Below is a small trained network, with its code and all its weights. Each question gives an input and a class and asks what happens when units are switched off, that is, made to give their printed mean instead of their output.

import numpy as np


def w(rows, s, z=0):
    codes = np.array(rows[::2]) - 128.0
    scale = np.full(codes.shape[1], s)
    scale[-1] = z or s
    return codes * scale


def f(y):
    return np.maximum(y, 0)


def log_softmax(a):
    a = a - a.max(-1, keepdims=True)
    return a - np.log(np.exp(a).sum(-1, keepdims=True))


def net(x, mask):
    res = np.array(x, float).reshape(1, 5) / 4 @ E
    y = f(res @ A[0][:, :-1].T + A[0][:, -1])
    res = res + np.where(mask, y, B[0][:, -1]) @ B[0][:, :-1]
    return log_softmax(res[-1] @ U[:, :-1].T + U[:, -1])


A, B = {}, {}
E = w([
[110,104,141],'x0',
[65,121,24],'x1',
[171,1,87],'x2',
[127,124,126],'x3',
[129,127,130],'x4',
],0.0087)
A[0] = w([
[70,199,147,111],'neuron 1',
[106,46,136,109],'neuron 2',
[80,164,162,86],'neuron 3',
[174,57,123,51],'neuron 4',
[186,151,110,254],'neuron 5',
[175,89,93,61],'neuron 6',
[193,119,220,170],'neuron 7',
[135,110,200,102],'neuron 8',
[164,83,122,64],'neuron 9',
[146,99,124,93],'neuron 10',
[119,47,102,128],'neuron 11',
[78,188,139,88],'neuron 12',
[254,110,250,109],'neuron 13',
[70,167,164,102],'neuron 14',
[194,92,91,45],'neuron 15',
[127,76,93,95],'neuron 16',
[67,173,198,92],'neuron 17',
[49,121,21,131],'neuron 18',
[95,200,158,94],'neuron 19',
[218,132,182,81],'neuron 20',
[79,107,140,122],'neuron 21',
[56,196,132,111],'neuron 22',
],0.009,0.0024)
B[0] = w([
[184,90,122,191],'neuron 1',
[166,103,69,175],'neuron 2',
[250,158,147,164],'neuron 3',
[211,99,179,180],'neuron 4',
[21,81,169,172],'neuron 5',
[194,96,94,164],'neuron 6',
[25,185,8,218],'neuron 7',
[92,145,22,171],'neuron 8',
[211,118,113,162],'neuron 9',
[199,101,178,149],'neuron 10',
[166,149,63,187],'neuron 11',
[221,126,172,177],'neuron 12',
[83,226,4,254],'neuron 13',
[241,171,90,171],'neuron 14',
[199,141,139,166],'neuron 15',
[217,203,63,167],'neuron 16',
[201,151,98,183],'neuron 17',
[64,216,24,214],'neuron 18',
[169,108,129,186],'neuron 19',
[76,229,24,192],'neuron 20',
[70,169,143,138],'neuron 21',
[197,106,101,192],'neuron 22',
],0.0048,0.0077)
U = w([
[101,186,99,103],'0',
[254,147,157,19],'1',
[134,144,154,248],'2',
[133,144,157,215],'3',
[140,147,157,159],'4',
[61,99,237,5],'5',
],0.0076,0.0031)

Each question gives the input, the list of numbers given to net, and the class t.
The units are the neurons (one row each of A and B). Each row of codes is followed by its name. A weight is (code - 128) times the scale printed after its matrix; where a second scale follows, it is the last column's (A, B and U).
mask holds one flag per neuron, in row order. A switched-off neuron (its flag False) gives its mean, the last column of its row in B, instead of its output. The means were averaged over made-up inputs and are rounded, as every weight is.
A unit's drop is (log p(t) with every unit on - log p(t) with that unit switched off) / (log p(t) with every unit on - log p(t) with every unit switched off).
The circuit of an input: a set's keep is (log p(t) with only the set's units on - log p(t) with every unit switched off) / (log p(t) with every unit on - log p(t) with every unit switched off). Starting from the 12 units with the biggest drops (on a tie, the unit counted first), units are removed one at a time, each time the one whose removal leaves the highest keep (on an exact tie, the one counted first), for as long as the keep stays at least 0.8.
circuit, biggest first: the units of the circuit, biggest drop first
top k neurons: the k neurons with the biggest drops, biggest first
drop when u is switched off: that unit's drop, to one decimal
input [6,-8,5,-5,2], class 0: circuit, biggest first : [neuron 13; neuron 7]
input [-2,-5,0,2,4], class 0: circuit, biggest first : [neuron 13; neuron 7; neuron 20]
input [-4,-6,-1,2,1], class 0: circuit, biggest first : [neuron 13; neuron 7; neuron 20]
input [-7,-8,-6,3,2], class 0: top 2 neurons : [neuron 13; neuron 7]
input [1,1,-4,3,3], class 1: top 2 neurons : [neuron 7; neuron 13]
input [3,-8,-2,-1,5], class 0: top neuron : [neuron 13]
input [-8,-8,4,5,-1], class 0: top 3 neurons : [neuron 13; neuron 7; neuron 20]
input [7,-7,2,-2,-5], class 0: drop when neuron 13 is switched off : 0.3
input [-4,6,-8,7,8], class 1: drop when neuron 7 is switched off : 0.1
input [-2,-4,-8,2,3], class 1: drop when neuron 17 is switched off : 0.2
